Below are the code and all the weights of a small trained network. Each question names an input and a class and asks about switching units off, where a switched-off unit gives its printed mean instead of its output.

import numpy as np


def w(rows, s, z=0):
    codes = np.array(rows[::2]) - 128.0
    scale = np.full(codes.shape[1], s)
    scale[-1] = z or s
    return codes * scale


def norm(h):
    return h / np.sqrt((h * h).mean(-1, keepdims=True) + 1e-5)


def f(y):
    return np.maximum(y, 0)


def log_softmax(a):
    a = a - a.max(-1, keepdims=True)
    return a - np.log(np.exp(a).sum(-1, keepdims=True))


def net(x, mask):
    res = np.array(x, float).reshape(1, 5) / 4 @ E
    u = 0
    for l in range(4):
        y = f(norm(res) @ A[l][:, :-1].T + A[l][:, -1])
        res = res + np.where(mask[u : u + 5], y, B[l][:, -1]) @ B[l][:, :-1]
        u += 5
    return log_softmax(norm(res)[-1] @ U[:, :-1].T + U[:, -1])


A, B = {}, {}
E = w([
[166,71,253],'x0',
[210,17,121],'x1',
[127,125,127],'x2',
[205,164,114],'x3',
[127,129,121],'x4',
],0.0051)
A[0] = w([
[43,145,144,39],'0.n1',
[99,48,254,155],'0.n2',
[44,74,82,136],'0.n3',
[157,21,64,10],'0.n4',
[108,192,82,255],'0.n5',
],0.009,0.00089)
B[0] = w([
[116,148,135,183],'0.n1',
[144,106,91,254],'0.n2',
[101,91,104,187],'0.n3',
[151,116,249,200],'0.n4',
[157,118,144,200],'0.n5',
],0.014,0.006)
A[1] = w([
[188,148,79,254],'1.n1',
[65,7,98,51],'1.n2',
[247,254,148,125],'1.n3',
[121,123,67,187],'1.n4',
[118,253,151,106],'1.n5',
],0.0074,0.0016)
B[1] = w([
[131,104,83,196],'1.n1',
[54,73,154,250],'1.n2',
[210,1,139,255],'1.n3',
[148,48,201,173],'1.n4',
[140,131,234,214],'1.n5',
],0.0077,0.0036)
A[2] = w([
[110,83,209,149],'2.n1',
[180,163,71,11],'2.n2',
[255,170,59,147],'2.n3',
[67,220,129,180],'2.n4',
[73,142,132,152],'2.n5',
],0.0063,0.0011)
B[2] = w([
[106,201,106,253],'2.n1',
[51,180,161,132],'2.n2',
[147,72,91,167],'2.n3',
[145,44,182,150],'2.n4',
[253,137,203,155],'2.n5',
],0.0061,0.0046)
A[3] = w([
[152,52,153,217],'3.n1',
[146,48,181,10],'3.n2',
[249,101,118,23],'3.n3',
[62,107,153,158],'3.n4',
[124,64,118,217],'3.n5',
],0.012,0.0012)
B[3] = w([
[138,233,23,253],'3.n1',
[91,214,173,254],'3.n2',
[90,65,151,217],'3.n3',
[250,12,27,181],'3.n4',
[68,209,2,206],'3.n5',
],0.005,0.0096)
U = w([
[132,79,111,252],'0',
[119,133,254,86],'1',
[145,190,38,29],'2',
],0.0097,0.0018)

Each question gives the input, the list of numbers given to net, and the class t.
The units are the neurons (one row each of A and B). Each row of codes is followed by its name. A weight is (code - 128) times the scale printed after its matrix; where a second scale follows, it is the last column's (A, B and U).
mask holds one flag per neuron, layer by layer. A switched-off neuron (its flag False) gives its mean, the last column of its row in B, instead of its output. The means were averaged over made-up inputs and are rounded, as every weight is.
A unit's drop is (log p(t) with every unit on - log p(t) with that unit switched off) / (log p(t) with every unit on - log p(t) with every unit switched off).
The circuit of an input: a set's keep is (log p(t) with only the set's units on - log p(t) with every unit switched off) / (log p(t) with every unit on - log p(t) with every unit switched off). Starting from the 12 units with the biggest drops (on a tie, the unit counted first), units are removed one at a time, each time the one whose removal leaves the highest keep (on an exact tie, the one counted first), for as long as the keep stays at least 0.8.
units of the circuit, in order: the units of the circuit, biggest drop first
k most important neurons: the k neurons with the biggest drops, biggest first
top k neurons in layer l: the k neurons of layer l with the biggest drops, biggest first
input [-5,-4,5,5,-1], class 0: most important neuron	[0.n5]
input [-4,-4,3,4,5], class 0: units of the circuit, in order	[0.n5, 1.n3]
input [0,-4,5,4,-3], class 0: 3 most important neurons	[1.n3, 0.n4, 0.n5]
input [-3,3,-8,2,1], class 1: 2 most important neurons	[0.n4, 0.n2]
input [1,4,-2,3,-6], class 1: 2 most important neurons	[0.n4, 3.n4]
input [2,-8,-7,5,6], class 1: 2 most important neurons	[1.n5, 0.n2]
input [6,-4,-5,-7,3], class 0: 2 most important neurons	[1.n2, 3.n4]
input [-1,-8,7,6,3], class 1: 2 most important neurons	[1.n5, 0.n2]
input [-5,-7,-4,8,6], class 0: top 2 neurons in layer 0	[0.n4, 0.n3]
input [-3,-5,2,-4,1], class 1: top 4 neurons in layer 1	[1.n5, 1.n3, 1.n2, 1.n1]
input [2,4,-7,-1,6], class 1: 2 most important neurons	[0.n4, 3.n4]
input [6,3,2,-4,-2], class 2: 3 most important neurons	[0.n2, 3.n1, 1.n3]
input [8,2,-8,0,-4], class 2: 3 most important neurons	[0.n2, 1.n3, 3.n1]
input [-4,4,-1,0,-5], class 1: units of the circuit, in order	[0.n4]
input [-6,-6,-3,-7,8], class 0: top 4 neurons in layer 0	[0.n4, 0.n3, 0.n2, 0.n1]
input [-3,-6,8,8,-7], class 0: top 3 neurons in layer 0	[0.n4, 0.n5, 0.n1]
input [5,-5,-7,-5,-6], class 0: top 2 neurons in layer 1	[1.n3, 1.n2]
input [7,0,4,4,-2], class 2: top 2 neurons in layer 0	[0.n4, 0.n5]
input [6,-5,0,-8,0], class 0: top 2 neurons in layer 3	[3.n4, 3.n1]
input [6,-5,-7,-1,3], class 2: top 2 neurons in layer 3	[3.n3, 3.n4]
